Below is a small trained network, with its code and all its weights. Each question gives an input and a target symbol and asks what happens when units are switched off, that is, made to give their printed mean instead of their output.

import numpy as np


def w(rows, s, z=0):
    codes = np.array(rows[::2]) - 128.0
    scale = np.full(codes.shape[1], s)
    scale[-1] = z or s
    return codes * scale


def f(y):
    return y / 2 * (1 + np.tanh(0.7978845608 * (y + 0.044715 * y**3)))


def softmax(a):
    e = np.exp(a - a.max(-1, keepdims=True))
    return e / e.sum(-1, keepdims=True)


def log_softmax(a):
    a = a - a.max(-1, keepdims=True)
    return a - np.log(np.exp(a).sum(-1, keepdims=True))


def net(x, mask):
    ids = ['γεθλτψ'.index(c) for c in x.split()]
    T = len(ids)
    res = E[ids] + P[:T]
    u = 0
    for l in range(2):
        q, k, v = (res @ M[l].T for M in (Q, K, V))
        z = softmax(np.where(np.tri(T) > 0, q @ k.T / 3**0.5, -1e9)) @ v
        res = res + np.where(mask[u], z, O[l][:, -1]) @ O[l][:, :-1]
        u += 1
        y = f(res @ A[l][:, :-1].T + A[l][:, -1])
        res = res + np.where(mask[u : u + 12], y, B[l][:, -1]) @ B[l][:, :-1]
        u += 12
    return log_softmax(res[-1] @ U[:, :-1].T + U[:, -1])


Q, K, V, O, A, B = {}, {}, {}, {}, {}, {}
E = w([
[126,68,128,158,68,60,95,210,203],'γ',
[108,103,27,157,127,135,51,180,166],'ε',
[141,134,75,165,184,80,228,75,155],'θ',
[130,64,109,177,68,114,95,125,254],'λ',
[144,66,133,27,102,108,151,111,32],'τ',
[113,63,182,154,127,105,102,90,139],'ψ',
],0.02)
P = w([
[63,90,151,135,113,124,138,116,118],'0',
[208,100,98,101,154,181,84,84,169],'1',
[158,95,140,130,122,143,62,87,123],'2',
[7,153,172,63,97,113,122,130,120],'3',
[85,150,167,153,72,175,112,88,118],'4',
[200,90,152,128,89,130,73,53,138],'5',
[107,117,153,114,64,115,100,98,120],'6',
[116,187,125,104,68,199,113,131,132],'7',
[129,153,110,127,104,176,95,135,129],'8',
[137,150,157,79,90,115,137,65,160],'9',
[133,137,125,99,87,147,129,135,127],'10',
[136,174,120,78,91,164,99,128,157],'11',
[151,141,136,100,77,165,137,133,129],'12',
],0.013)
Q[0] = w([
[65,135,90,118,76,39,127,1,148],'L0H0',
[116,253,181,121,147,203,189,170,154],'L0H0',
[219,139,128,175,191,127,157,136,117],'L0H0',
],0.0095)
K[0] = w([
[165,177,143,119,81,173,120,140,139],'L0H0',
[194,28,132,56,107,179,73,117,165],'L0H0',
[1,41,140,126,90,150,115,197,109],'L0H0',
],0.0096)
V[0] = w([
[146,254,101,121,123,53,121,55,134],'L0H0',
[114,166,110,184,155,67,200,131,128],'L0H0',
[165,78,223,116,115,161,214,144,180],'L0H0',
],0.0064)
O[0] = w([
[133,141,128,160,28,100,254,72,144,180],'L0H0',
[247,154,173,161,101,145,184,67,73,251],'L0H0',
[78,69,40,233,190,67,153,156,104,149],'L0H0',
],0.0095,0.0027)
A[0] = w([
[72,214,162,157,120,52,134,168,49,21],'L0N0',
[107,139,186,245,135,104,120,156,174,3],'L0N1',
[237,76,130,127,76,48,23,200,158,168],'L0N2',
[145,115,29,170,180,100,67,63,110,190],'L0N3',
[123,135,131,94,77,133,150,101,43,73],'L0N4',
[190,128,87,254,92,87,138,85,75,147],'L0N5',
[233,139,83,133,34,131,167,168,149,86],'L0N6',
[100,148,156,142,154,78,54,177,112,235],'L0N7',
[87,36,44,172,181,97,99,75,95,167],'L0N8',
[54,89,155,153,94,148,94,21,158,209],'L0N9',
[131,116,60,101,76,187,85,181,218,78],'L0N10',
[63,143,84,193,166,70,206,19,153,109],'L0N11',
],0.0054,0.0017)
B[0] = w([
[96,178,71,173,132,30,59,92,110,114],'L0N0',
[143,62,78,100,176,81,155,157,205,139],'L0N1',
[179,77,214,169,128,91,212,80,57,218],'L0N2',
[130,151,188,122,158,112,120,33,154,186],'L0N3',
[110,80,94,161,85,42,168,198,141,226],'L0N4',
[57,139,182,63,101,171,92,168,203,252],'L0N5',
[111,134,58,19,110,59,126,160,207,253],'L0N6',
[51,36,200,45,171,136,199,65,101,166],'L0N7',
[124,192,122,71,100,148,104,93,219,204],'L0N8',
[130,65,157,53,160,188,104,254,54,194],'L0N9',
[196,79,91,83,125,142,147,179,120,193],'L0N10',
[130,159,141,120,175,186,86,117,82,181],'L0N11',
],0.0066,0.0063)
Q[1] = w([
[253,161,139,142,151,55,71,51,80],'L1H0',
[113,41,96,172,108,163,105,97,95],'L1H0',
[182,114,115,82,147,80,123,64,156],'L1H0',
],0.0065)
K[1] = w([
[47,82,122,64,149,127,97,198,137],'L1H0',
[2,46,195,137,59,158,69,159,100],'L1H0',
[118,183,77,106,96,128,161,170,140],'L1H0',
],0.0078)
V[1] = w([
[82,67,184,145,162,230,117,126,133],'L1H0',
[125,67,109,156,143,242,137,153,221],'L1H0',
[68,233,90,132,46,125,7,2,111],'L1H0',
],0.0061)
O[1] = w([
[103,230,71,88,172,107,219,91,132,174],'L1H0',
[156,165,149,102,145,44,10,159,142,136],'L1H0',
[59,194,151,81,116,187,64,133,240,2],'L1H0',
],0.012,0.0046)
A[1] = w([
[130,154,87,99,190,112,145,165,138,44],'L1N0',
[160,82,159,202,139,31,126,114,204,141],'L1N1',
[125,145,119,124,194,107,194,119,133,12],'L1N2',
[90,187,163,205,161,145,109,105,121,5],'L1N3',
[63,121,64,136,177,74,169,45,116,102],'L1N4',
[217,195,81,108,79,149,246,125,158,190],'L1N5',
[156,124,148,10,119,136,76,179,195,208],'L1N6',
[144,123,116,117,81,114,57,124,167,146],'L1N7',
[109,115,160,158,113,109,139,161,229,95],'L1N8',
[138,79,77,194,122,96,78,92,67,125],'L1N9',
[135,68,106,107,194,205,141,84,2,142],'L1N10',
[144,120,218,82,180,138,44,157,62,225],'L1N11',
],0.0071,0.0017)
B[1] = w([
[77,221,66,141,126,18,192,129,53,166],'L1N0',
[204,178,85,46,154,162,115,55,185,180],'L1N1',
[135,123,85,118,145,90,209,92,106,173],'L1N2',
[175,46,242,124,213,50,95,208,176,131],'L1N3',
[175,81,39,116,223,137,122,132,109,219],'L1N4',
[69,45,110,194,183,120,118,94,85,240],'L1N5',
[86,126,214,155,59,154,214,172,34,232],'L1N6',
[122,91,125,121,205,135,169,45,20,171],'L1N7',
[59,140,156,120,191,39,102,107,129,162],'L1N8',
[117,85,195,149,90,172,69,47,100,156],'L1N9',
[148,93,126,142,150,128,75,236,149,254],'L1N10',
[255,154,143,108,49,87,174,132,127,173],'L1N11',
],0.0059,0.0096)
U = w([
[135,94,127,123,104,14,5,95,181,50],'γ',
[95,139,155,105,96,159,88,2,93,250],'ε',
[110,160,117,156,149,137,241,42,108,55],'θ',
[115,36,152,3,170,206,107,144,195,93],'λ',
[98,48,185,188,167,108,37,71,101,132],'τ',
[208,182,178,125,113,162,197,173,127,226],'ψ',
],0.006,0.0026)

Each question gives the input, a string of symbols that net reads in full, and the target symbol t.
The units are the heads (3 rows each of Q, K, V and O) and the neurons (one row each of A and B). Each row of codes is followed by its name. A weight is (code - 128) times the scale printed after its matrix; where a second scale follows, it is the last column's (O, A, B and U).
mask holds one flag per unit, layer by layer, with each layer's heads first. A switched-off unit (its flag False) gives its mean, the last column of its rows in O or B, instead of its output. The means were averaged over made-up inputs and are rounded, as every weight is.
A unit's drop is (log p(t) with every unit on - log p(t) with that unit switched off) / (log p(t) with every unit on - log p(t) with every unit switched off).
The circuit of an input: a set's keep is (log p(t) with only the set's units on - log p(t) with every unit switched off) / (log p(t) with every unit on - log p(t) with every unit switched off). Starting from the 12 units with the biggest drops (on a tie, the unit counted first), units are removed one at a time, each time the one whose removal leaves the highest keep (on an exact tie, the one counted first), for as long as the keep stays at least 0.8.
units of the circuit, in order: the units of the circuit, biggest drop first
unit that matters most: the unit with the biggest drop
k most important neurons: the k neurons with the biggest drops, biggest first
top k neurons in layer l: the k neurons of layer l with the biggest drops, biggest first
input λ θ ε γ ε ε τ ψ, target ψ: units of the circuit, in order -> (L0N9; L1N5; L1N11; L0N6)
input τ τ τ τ ε τ τ τ γ, target λ: units of the circuit, in order -> (L0H0; L1H0)
input τ τ τ ε ε τ τ τ τ ψ, target λ: most important neuron -> (L0N9)
input γ ε λ τ τ τ, target λ: units of the circuit, in order -> (L0H0; L1N10)
input λ τ τ θ γ τ τ λ γ ε θ, target τ: units of the circuit, in order -> (L1H0; L0H0)
input τ γ ε τ ε τ τ, target ψ: 2 most important neurons -> (L1N11; L1N5)
input θ ψ λ ψ ε, target ε: units of the circuit, in order -> (L1N10; L0N4; L1N4)
input ε ψ λ ψ, target θ: top 2 neurons in layer 0 -> (L0N6; L0N4)
input γ γ ε, target τ: 3 most important neurons -> (L0N2; L1N9; L0N5)
input τ τ τ γ ε, target λ: top 2 neurons in layer 0 -> (L0N7; L0N10)
input ε γ ε, target ψ: 2 most important neurons -> (L1N11; L0N4)
input ε ψ γ τ, target θ: 3 most important neurons -> (L0N7; L1N0; L1N2)
input ε ε τ τ ε ε τ ψ, target ψ: 2 most important neurons -> (L1N11; L0N9)
input ε γ λ, target ψ: top 2 neurons in layer 0 -> (L0N9; L0N4)
input ε τ θ θ ε ψ θ, target ε: 2 most important neurons -> (L0N2; L1N10)
input λ θ τ θ ε θ, target ε: unit that matters most -> L0N2
input γ λ γ, target τ: units of the circuit, in order -> (L0N2; L1H0)
input ε ε λ τ ψ, target γ: units of the circuit, in order -> (L1H0; L0H0)
input τ τ τ ψ ε ε, target θ: 2 most important neurons -> (L0N7; L0N9)
input λ τ τ, target γ: units of the circuit, in order -> (L1H0; L1N11; L0H0)
input τ θ τ, target θ: units of the circuit, in order -> (L1H0)
input ψ λ λ, target θ: top 2 neurons in layer 0 -> (L0N2; L0N7)
input τ λ τ ε, target γ: 2 most important neurons -> (L0N2; L0N10)
input λ ε ψ, target γ: 2 most important neurons -> (L0N8; L0N5)
input γ ε τ τ τ, target λ: top 2 neurons in layer 1 -> (L1N10; L1N6)
input ψ τ ψ, target θ: top 2 neurons in layer 1 -> (L1N2; L1N0)
input θ τ θ τ τ λ, target λ: top 2 neurons in layer 0 -> (L0N9; L0N5)
input ε ψ τ τ θ γ γ τ ε τ λ τ τ, target τ: top 2 neurons in layer 1 -> (L1N5; L1N9)
input τ ε γ τ ψ τ ε ψ λ ε, target θ: 2 most important neurons -> (L0N6; L1N0)
